Below is a small trained network, with its code and all its weights. Each question gives an input and a class and asks what happens when units are switched off, that is, made to give their printed mean instead of their output.

import numpy as np


def w(rows, s, z=0):
    codes = np.array(rows[::2]) - 128.0
    scale = np.full(codes.shape[1], s)
    scale[-1] = z or s
    return codes * scale


def norm(h):
    return h / np.sqrt((h * h).mean(-1, keepdims=True) + 1e-5)


def f(y):
    return y / 2 * (1 + np.tanh(0.7978845608 * (y + 0.044715 * y**3)))


def log_softmax(a):
    a = a - a.max(-1, keepdims=True)
    return a - np.log(np.exp(a).sum(-1, keepdims=True))


def net(x, mask):
    res = np.array(x, float).reshape(1, 2) / 4 @ E
    u = 0
    for l in range(2):
        y = f(norm(res) @ A[l][:, :-1].T + A[l][:, -1])
        res = res + np.where(mask[u : u + 6], y, B[l][:, -1]) @ B[l][:, :-1]
        u += 6
    return log_softmax(norm(res)[-1] @ U[:, :-1].T + U[:, -1])


A, B = {}, {}
E = w([
[222,68,54,144,89,102,41,183,136,144,216],'x0',
[103,109,166,183,120,224,109,174,57,251,67],'x1',
],0.002)
A[0] = w([
[124,147,155,137,214,198,189,158,63,169,27,2],'0.n0',
[77,151,177,120,141,252,202,126,111,165,69,45],'0.n1',
[168,147,109,212,79,157,100,231,93,236,145,91],'0.n2',
[77,195,180,72,142,31,175,23,137,46,73,86],'0.n3',
[196,118,70,79,108,78,81,170,244,45,187,147],'0.n4',
[117,144,172,111,150,121,177,22,171,51,115,120],'0.n5',
],0.0022,0.00061)
B[0] = w([
[88,189,93,79,106,60,66,146,89,127,106,177],'0.n0',
[128,197,9,126,134,41,145,137,67,160,114,191],'0.n1',
[78,108,158,170,104,183,146,49,132,77,157,199],'0.n2',
[123,6,228,135,132,171,124,77,90,127,208,248],'0.n3',
[102,201,128,139,122,85,138,202,153,172,4,253],'0.n4',
[143,79,148,117,164,220,157,134,111,146,148,198],'0.n5',
],0.0027)
A[1] = w([
[121,20,215,135,221,154,249,92,158,58,170,29],'1.n0',
[134,59,141,206,82,220,55,89,94,166,169,49],'1.n1',
[120,84,161,64,181,164,156,34,80,110,217,89],'1.n2',
[188,169,86,113,129,45,97,167,251,107,95,84],'1.n3',
[142,91,121,173,79,215,85,130,106,134,199,1],'1.n4',
[138,35,253,61,196,128,171,78,88,76,196,91],'1.n5',
],0.0028,0.00098)
B[1] = w([
[188,157,120,202,159,88,131,97,156,146,64,249],'1.n0',
[150,75,193,101,92,200,134,60,252,137,228,201],'1.n1',
[214,138,141,131,137,136,111,154,208,75,137,207],'1.n2',
[129,67,136,3,169,158,131,194,76,27,159,228],'1.n3',
[68,138,140,77,85,99,157,58,238,213,153,158],'1.n4',
[218,175,96,242,144,83,153,134,196,152,83,254],'1.n5',
],0.0035,0.0026)
U = w([
[246,155,153,233,200,71,172,91,198,105,79,70],'0',
[43,195,106,139,143,111,134,113,2,183,76,253],'1',
[161,67,102,28,154,89,101,247,103,22,156,105],'2',
[106,62,156,117,63,185,101,76,207,188,220,66],'3',
],0.0068,0.00039)

Each question gives the input, the list of numbers given to net, and the class t.
The units are the neurons (one row each of A and B). Each row of codes is followed by its name. A weight is (code - 128) times the scale printed after its matrix; where a second scale follows, it is the last column's (A, B and U).
mask holds one flag per neuron, layer by layer. A switched-off neuron (its flag False) gives its mean, the last column of its row in B, instead of its output. The means were averaged over made-up inputs and are rounded, as every weight is.
A unit's drop is (log p(t) with every unit on - log p(t) with that unit switched off) / (log p(t) with every unit on - log p(t) with every unit switched off).
The circuit of an input: a set's keep is (log p(t) with only the set's units on - log p(t) with every unit switched off) / (log p(t) with every unit on - log p(t) with every unit switched off). Starting from all 12 units, units are removed one at a time, each time the one whose removal leaves the highest keep (on an exact tie, the one counted first), for as long as the keep stays at least 0.8.
circuit, biggest first: the units of the circuit, biggest drop first
most important unit: the unit with the biggest drop
top k neurons: the k neurons with the biggest drops, biggest first
k most important neurons of layer l: the k neurons of layer l with the biggest drops, biggest first
drop when u is switched off: that unit's drop, to one decimal
input [2,-7], class 2: circuit, biggest first : (0.n4, 1.n3)
input [1,7], class 3: circuit, biggest first : (1.n1)
input [5,1], class 3: top 2 neurons : (0.n2, 0.n1)
input [4,0], class 2: top 2 neurons : (0.n3, 0.n4)
input [7,1], class 3: 3 most important neurons of layer 0 : (0.n2, 0.n1, 0.n0)
input [0,4], class 1: 3 most important neurons of layer 0 : (0.n3, 0.n1, 0.n0)
input [-6,2], class 1: top 2 neurons : (0.n1, 0.n0)
input [-4,1], class 1: top 3 neurons : (0.n1, 0.n0, 1.n3)
input [1,-7], class 2: top 3 neurons : (0.n4, 1.n3, 0.n2)
input [0,3], class 1: 2 most important neurons of layer 0 : (0.n3, 0.n1)
input [1,3], class 3: top 2 neurons : (0.n4, 0.n2)
input [-5,1], class 1: 3 most important neurons of layer 0 : (0.n1, 0.n0, 0.n2)
input [4,1], class 3: drop when 0.n2 is switched off : 0.5
input [2,1], class 3: most important unit : 0.n3
input [-3,1], class 1: drop when 0.n1 is switched off : 1.3
input [2,-6], class 2: drop when 0.n4 is switched off : 0.3
input [1,5], class 3: drop when 0.n4 is switched off : 1.9
